Below are the code and all the weights of a small trained network. Each question names an input and a target symbol and asks about switching units off, where a switched-off unit gives its printed mean instead of its output.

import numpy as np


def w(rows, s, z=0):
    codes = np.array(rows[::2]) - 128.0
    scale = np.full(codes.shape[1], s)
    scale[-1] = z or s
    return codes * scale


def f(y):
    return np.maximum(y, 0)


def softmax(a):
    e = np.exp(a - a.max(-1, keepdims=True))
    return e / e.sum(-1, keepdims=True)


def log_softmax(a):
    a = a - a.max(-1, keepdims=True)
    return a - np.log(np.exp(a).sum(-1, keepdims=True))


def net(x, mask):
    ids = ['ΔΣΩαβγεθμξπψ'.index(c) for c in x.split()]
    T = len(ids)
    res = E[ids] + P[:T]
    u = 0
    for l in range(3):
        r = res
        for j in range(2):
            rows = slice(3 * j, 3 * j + 3)
            q, k, v = (r @ M[l][rows].T for M in (Q, K, V))
            z = softmax(np.where(np.tri(T) > 0, q @ k.T / 3**0.5, -1e9)) @ v
            o = O[l][rows]
            res = res + np.where(mask[u + j], z, o[:, -1]) @ o[:, :-1]
        u += 2
        y = f(res @ A[l][:, :-1].T + A[l][:, -1])
        res = res + np.where(mask[u : u + 8], y, B[l][:, -1]) @ B[l][:, :-1]
        u += 8
    return log_softmax(res[-1] @ U[:, :-1].T + U[:, -1])


Q, K, V, O, A, B = {}, {}, {}, {}, {}, {}
E = w([
[101,126,215,146,140],'Δ',
[162,4,151,124,124],'Σ',
[184,139,117,53,128],'Ω',
[171,172,113,124,184],'α',
[188,143,85,79,117],'β',
[145,119,168,49,100],'γ',
[134,159,168,128,187],'ε',
[142,81,175,82,84],'θ',
[66,109,67,101,129],'μ',
[189,92,97,140,160],'ξ',
[136,168,148,192,174],'π',
[144,69,155,193,132],'ψ',
],0.026)
P = w([
[108,96,192,149,255],'0',
[141,55,169,133,180],'1',
[103,94,167,161,162],'2',
[101,110,164,178,143],'3',
[95,122,160,184,127],'4',
[97,135,162,194,116],'5',
[98,139,164,199,107],'6',
[97,151,159,203,97],'7',
[87,158,161,208,90],'8',
[103,155,159,213,87],'9',
],0.0072)
Q[0] = w([
[126,119,137,129,169],'L0H1',
[139,54,152,127,236],'L0H1',
[81,168,178,93,167],'L0H1',
[154,154,142,3,168],'L0H2',
[160,133,133,107,149],'L0H2',
[27,187,112,246,105],'L0H2',
],0.013)
K[0] = w([
[155,191,127,160,53],'L0H1',
[230,128,205,124,127],'L0H1',
[120,156,168,128,103],'L0H1',
[6,137,100,82,181],'L0H2',
[95,164,91,165,147],'L0H2',
[254,209,210,151,108],'L0H2',
],0.0077)
V[0] = w([
[128,127,127,131,128],'L0H1',
[254,133,208,147,137],'L0H1',
[140,153,126,141,116],'L0H1',
[163,151,134,65,157],'L0H2',
[119,117,132,136,134],'L0H2',
[111,142,101,88,130],'L0H2',
],0.0092)
O[0] = w([
[126,125,125,128,129,128],'L0H1',
[123,241,67,177,2,254],'L0H1',
[167,105,100,96,131,93],'L0H1',
[111,125,175,105,119,130],'L0H2',
[91,134,110,181,90,149],'L0H2',
[141,134,41,167,122,91],'L0H2',
],0.0067,0.006)
A[0] = w([
[40,182,95,90,3,127],'L0N1',
[167,133,198,191,78,26],'L0N2',
[51,169,45,149,34,3],'L0N3',
[164,144,190,174,86,35],'L0N4',
[149,102,135,117,50,122],'L0N5',
[94,150,1,125,66,90],'L0N6',
[161,200,129,136,70,40],'L0N7',
[123,16,84,97,126,31],'L0N8',
],0.0074,0.0059)
B[0] = w([
[166,122,144,9,186,253],'L0N1',
[70,103,97,144,189,221],'L0N2',
[222,61,87,147,148,155],'L0N3',
[79,119,88,164,154,196],'L0N4',
[93,145,186,175,133,239],'L0N5',
[69,142,74,113,255,200],'L0N6',
[89,82,118,128,108,178],'L0N7',
[123,182,127,149,20,192],'L0N8',
],0.0076,0.0033)
Q[1] = w([
[103,127,158,130,215],'L1H1',
[98,85,84,135,249],'L1H1',
[135,136,159,112,22],'L1H1',
[85,56,175,174,139],'L1H2',
[219,123,20,70,70],'L1H2',
[205,134,38,72,120],'L1H2',
],0.012)
K[1] = w([
[133,137,191,115,140],'L1H1',
[159,141,129,170,103],'L1H1',
[93,102,125,135,141],'L1H1',
[75,92,87,105,173],'L1H2',
[252,141,149,152,144],'L1H2',
[218,132,158,166,168],'L1H2',
],0.018)
V[1] = w([
[169,111,143,121,254],'L1H1',
[187,154,158,152,121],'L1H1',
[126,143,123,110,126],'L1H1',
[114,133,134,131,132],'L1H2',
[155,164,151,153,55],'L1H2',
[163,84,160,126,184],'L1H2',
],0.0075)
O[1] = w([
[56,140,120,179,195,191],'L1H1',
[120,85,134,134,1,138],'L1H1',
[131,131,187,108,155,122],'L1H1',
[146,121,132,143,133,142],'L1H2',
[38,93,125,212,225,3],'L1H2',
[133,143,83,124,35,166],'L1H2',
],0.0047,0.0031)
A[1] = w([
[143,109,21,164,114,92],'L1N1',
[194,178,200,117,98,67],'L1N2',
[201,60,150,128,185,27],'L1N3',
[199,39,94,159,173,115],'L1N4',
[160,37,192,109,50,110],'L1N5',
[95,128,53,158,254,2],'L1N6',
[208,179,109,74,134,115],'L1N7',
[133,218,151,60,113,57],'L1N8',
],0.0089,0.0063)
B[1] = w([
[135,131,228,99,149,194],'L1N1',
[169,126,177,116,155,192],'L1N2',
[100,2,122,108,96,134],'L1N3',
[146,105,144,150,44,203],'L1N4',
[18,193,110,122,79,254],'L1N5',
[91,133,185,217,144,187],'L1N6',
[208,85,99,178,106,206],'L1N7',
[191,63,149,164,153,197],'L1N8',
],0.0095,0.0045)
Q[2] = w([
[142,106,204,153,210],'L2H1',
[192,241,207,246,111],'L2H1',
[174,100,180,122,38],'L2H1',
[90,164,215,92,54],'L2H2',
[95,93,74,116,167],'L2H2',
[51,204,111,139,46],'L2H2',
],0.011)
K[2] = w([
[123,120,139,139,183],'L2H1',
[58,72,6,44,161],'L2H1',
[135,93,129,90,104],'L2H1',
[85,122,104,65,121],'L2H2',
[119,121,164,166,130],'L2H2',
[55,84,43,106,122],'L2H2',
],0.016)
V[2] = w([
[96,98,90,116,74],'L2H1',
[45,30,109,150,248],'L2H1',
[134,207,58,150,90],'L2H1',
[135,97,122,109,99],'L2H2',
[189,255,96,61,27],'L2H2',
[159,45,140,133,116],'L2H2',
],0.004)
O[2] = w([
[114,144,133,145,161,195],'L2H1',
[3,84,113,117,99,174],'L2H1',
[181,126,130,108,156,17],'L2H1',
[91,132,147,116,145,125],'L2H2',
[62,103,145,188,158,5],'L2H2',
[109,111,147,123,117,147],'L2H2',
],0.0055,0.0012)
A[2] = w([
[66,157,199,184,109,22],'L2N1',
[147,159,183,37,60,77],'L2N2',
[164,196,23,165,200,24],'L2N3',
[49,164,99,120,142,213],'L2N4',
[204,78,81,94,134,2],'L2N5',
[146,186,130,66,212,197],'L2N6',
[136,155,69,18,117,120],'L2N7',
[159,245,133,136,176,35],'L2N8',
],0.011,0.0048)
B[2] = w([
[109,92,88,76,152,254],'L2N1',
[158,155,31,130,140,198],'L2N2',
[96,52,6,116,95,160],'L2N3',
[162,181,186,128,162,214],'L2N4',
[55,180,97,123,217,167],'L2N5',
[93,88,166,115,33,173],'L2N6',
[144,56,201,158,130,160],'L2N7',
[133,206,125,114,69,167],'L2N8',
],0.011,0.009)
U = w([
[80,133,170,122,211,224],'Δ',
[27,88,109,95,54,5],'Σ',
[202,152,99,121,241,168],'Ω',
[132,129,62,136,61,92],'α',
[120,54,38,95,173,111],'β',
[219,120,111,37,96,130],'γ',
[142,239,188,137,101,99],'ε',
[95,178,83,2,148,40],'θ',
[155,22,169,41,102,125],'μ',
[223,121,172,230,141,254],'ξ',
[90,194,65,190,171,98],'π',
[100,44,116,218,130,151],'ψ',
],0.0082,0.0042)

Each question gives the input, a string of symbols that net reads in full, and the target symbol t.
The units are the heads (3 rows each of Q, K, V and O) and the neurons (one row each of A and B). Each row of codes is followed by its name. A weight is (code - 128) times the scale printed after its matrix; where a second scale follows, it is the last column's (O, A, B and U).
mask holds one flag per unit, layer by layer, with each layer's heads first. A switched-off unit (its flag False) gives its mean, the last column of its rows in O or B, instead of its output. The means were averaged over made-up inputs and are rounded, as every weight is.
A unit's drop is (log p(t) with every unit on - log p(t) with that unit switched off) / (log p(t) with every unit on - log p(t) with every unit switched off).
The circuit of an input: a set's keep is (log p(t) with only the set's units on - log p(t) with every unit switched off) / (log p(t) with every unit on - log p(t) with every unit switched off). Starting from the 12 units with the biggest drops (on a tie, the unit counted first), units are removed one at a time, each time the one whose removal leaves the highest keep (on an exact tie, the one counted first), for as long as the keep stays at least 0.8.
circuit, biggest first: the units of the circuit, biggest drop first
unit that matters most: the unit with the biggest drop
top k neurons: the k neurons with the biggest drops, biggest first
k most important neurons of layer l: the k neurons of layer l with the biggest drops, biggest first
which heads matter: for each layer, one digit per head in row order, 1 if its drop is at least 0.15 and else 0, layers parted by /
input γ Δ μ ε Ω Σ β, target Ω: unit that matters most -> L2N5
input Δ ξ μ α ε, target ξ: which heads matter -> 00 / 01 / 00
input Σ Σ Δ ψ Σ β ξ, target ξ: top 4 neurons -> [L1N1; L2N1; L1N5; L1N4]
input ε β ξ ε θ α, target α: which heads matter -> 00 / 00 / 00
input π ε β ε, target ε: circuit, biggest first -> [L2N8; L2H1]
input ε ε Δ Σ ξ θ, target θ: 3 most important neurons of layer 0 -> [L0N5; L0N1; L0N6]
input Ω μ Δ, target θ: top 3 neurons -> [L0N6; L2N2; L2N1]
input ξ μ ε, target ξ: top 4 neurons -> [L0N6; L1N8; L1N7; L1N5]
input θ ε Ω β, target β: circuit, biggest first -> [L2N3; L1N7; L0N6; L0H1]
input μ ξ ξ Ω γ α ξ ε ψ, target Σ: circuit, biggest first -> [L2H1; L0H1]
input β γ β ψ Σ β ε, target ε: top 2 neurons -> [L2N8; L1N7]
input Ω ε θ Ω Ω ξ θ, target θ: which heads matter -> 00 / 00 / 00
input π θ β μ ξ, target ψ: which heads matter -> 01 / 00 / 10
input μ ξ ξ μ Ω θ Δ α π Ω, target Ω: unit that matters most -> L0H1
input π γ μ ε π Σ, target α: which heads matter -> 00 / 01 / 01
input μ θ θ α ε Ω, target β: 2 most important neurons of layer 1 -> [L1N7; L1N1]
input π ε ξ μ γ ε α θ, target γ: top 4 neurons -> [L1N6; L2N2; L0N6; L1N5]
input π ψ β μ ψ ψ, target Σ: top 3 neurons -> [L0N6; L0N1; L1N7]
input μ Σ ξ ε π, target ε: which heads matter -> 10 / 11 / 01
input θ γ Ω, target Ω: top 3 neurons -> [L2N5; L1N7; L1N8]
input Ω ε Σ μ θ, target γ: unit that matters most -> L1H2
input ψ β Δ ξ ξ γ, target γ: 2 most important neurons of layer 1 -> [L1N2; L1N8]
input Ω ψ ξ, target ξ: top 2 neurons -> [L2N1; L1N1]
input π Σ β ξ ψ ψ θ γ, target γ: 2 most important neurons of layer 0 -> [L0N1; L0N2]
input θ μ γ Ω, target β: 3 most important neurons of layer 2 -> [L2N3; L2N5; L2N4]
input ε θ Δ ε Ω β ξ Σ, target Σ: 2 most important neurons of layer 1 -> [L1N5; L1N4]
input ξ ε μ, target Δ: top neuron -> [L1N6]
input π μ ε β, target Ω: 2 most important neurons of layer 1 -> [L1N5; L1N6]
